Below are the code and all the weights of a small trained network. Each question names an input and a class and asks about switching units off, where a switched-off unit gives its printed mean instead of its output.

import numpy as np


def w(rows, s, z=0):
    codes = np.array(rows[::2]) - 128.0
    scale = np.full(codes.shape[1], s)
    scale[-1] = z or s
    return codes * scale


def norm(h):
    return h / np.sqrt((h * h).mean(-1, keepdims=True) + 1e-5)


def f(y):
    return y / 2 * (1 + np.tanh(0.7978845608 * (y + 0.044715 * y**3)))


def log_softmax(a):
    a = a - a.max(-1, keepdims=True)
    return a - np.log(np.exp(a).sum(-1, keepdims=True))


def net(x, mask):
    res = np.array(x, float).reshape(1, 5) / 4 @ E
    u = 0
    for l in range(2):
        y = f(norm(res) @ A[l][:, :-1].T + A[l][:, -1])
        res = res + np.where(mask[u : u + 6], y, B[l][:, -1]) @ B[l][:, :-1]
        u += 6
    return log_softmax(norm(res)[-1] @ U[:, :-1].T + U[:, -1])


A, B = {}, {}
E = w([
[183,208,118,153],'x0',
[126,96,225,94],'x1',
[50,173,85,143],'x2',
[119,179,135,252],'x3',
[164,155,198,75],'x4',
],0.0028)
A[0] = w([
[92,92,109,98,106],'L0N0',
[211,194,173,179,137],'L0N1',
[204,204,203,192,103],'L0N2',
[120,114,237,119,99],'L0N3',
[2,202,221,119,2],'L0N4',
[119,158,111,202,200],'L0N5',
],0.0073,0.0037)
B[0] = w([
[201,133,139,185,144],'L0N0',
[188,38,24,66,238],'L0N1',
[199,56,56,75,241],'L0N2',
[71,91,158,136,184],'L0N3',
[3,76,91,13,158],'L0N4',
[81,61,100,137,254],'L0N5',
],0.0068,0.003)
A[1] = w([
[95,133,62,137,111],'L1N0',
[49,166,115,206,86],'L1N1',
[129,105,255,134,104],'L1N2',
[93,99,208,132,47],'L1N3',
[167,251,137,60,132],'L1N4',
[132,54,100,146,253],'L1N5',
],0.0082,0.0034)
B[1] = w([
[139,99,172,145,160],'L1N0',
[121,103,41,188,151],'L1N1',
[175,123,202,119,159],'L1N2',
[186,81,130,68,136],'L1N3',
[87,254,71,87,130],'L1N4',
[120,196,166,153,254],'L1N5',
],0.0082,0.0065)
U = w([
[200,66,43,92,185],'0',
[133,207,185,191,4],'1',
[168,111,238,74,154],'2',
[103,248,87,64,96],'3',
[70,117,58,235,177],'4',
[11,84,120,58,109],'5',
],0.015,0.0031)

Each question gives the input, the list of numbers given to net, and the class t.
The units are the neurons (one row each of A and B). Each row of codes is followed by its name. A weight is (code - 128) times the scale printed after its matrix; where a second scale follows, it is the last column's (A, B and U).
mask holds one flag per neuron, layer by layer. A switched-off neuron (its flag False) gives its mean, the last column of its row in B, instead of its output. The means were averaged over made-up inputs and are rounded, as every weight is.
A unit's drop is (log p(t) with every unit on - log p(t) with that unit switched off) / (log p(t) with every unit on - log p(t) with every unit switched off).
The circuit of an input: a set's keep is (log p(t) with only the set's units on - log p(t) with every unit switched off) / (log p(t) with every unit on - log p(t) with every unit switched off). Starting from all 12 units, units are removed one at a time, each time the one whose removal leaves the highest keep (on an exact tie, the one counted first), for as long as the keep stays at least 0.8.
units of the circuit, in order: the units of the circuit, biggest drop first
top k neurons: the k neurons with the biggest drops, biggest first
top k neurons in layer l: the k neurons of layer l with the biggest drops, biggest first
drop when u is switched off: that unit's drop, to one decimal
input [-3,2,-2,2,-2], class 2: units of the circuit, in order	(L1N3; L0N1)
input [5,8,1,3,2], class 0: units of the circuit, in order	(L0N1)
input [5,2,6,-5,-3], class 3: top 2 neurons	(L1N4; L0N5)
input [-7,-6,-7,-4,-8], class 1: top 2 neurons	(L1N5; L0N1)
input [2,-1,-2,-7,-6], class 3: top 2 neurons	(L0N5; L0N3)
input [6,4,4,-5,0], class 3: units of the circuit, in order	(L1N4; L0N5)
input [-5,4,0,4,3], class 5: top 2 neurons in layer 0	(L0N4; L0N3)
input [-4,7,0,1,-5], class 2: top 2 neurons	(L1N2; L1N3)
input [1,-1,2,-6,-8], class 4: top 2 neurons in layer 0	(L0N2; L0N1)
input [5,8,-7,8,0], class 0: top 2 neurons in layer 0	(L0N1; L0N2)
input [-5,-1,-4,8,6], class 0: top 2 neurons	(L0N2; L0N1)
input [-1,-5,-8,-5,-4], class 1: top 2 neurons in layer 0	(L0N1; L0N2)
input [-6,-5,4,-8,1], class 3: top 2 neurons	(L0N5; L0N3)
input [-1,4,2,-5,-3], class 2: top neuron in layer 0	(L0N1)
input [2,-2,-2,-2,-6], class 4: top 3 neurons	(L0N2; L0N1; L1N1)
input [5,-6,-8,-4,-6], class 1: top 2 neurons in layer 0	(L0N2; L0N1)
input [-5,6,7,-2,-7], class 4: top 2 neurons	(L0N0; L1N1)
input [-8,0,0,0,-5], class 4: top 4 neurons	(L0N2; L1N1; L0N1; L1N2)
input [6,2,5,3,2], class 0: drop when L0N2 is switched off	0.1
input [8,7,-2,-2,5], class 0: units of the circuit, in order	(L0N1)
input [-8,-6,2,-1,-1], class 4: drop when L1N1 is switched off	0.2
input [-5,2,0,-6,1], class 2: drop when L0N5 is switched off	0.0
input [8,-5,-6,6,0], class 0: drop when L0N1 is switched off	0.1
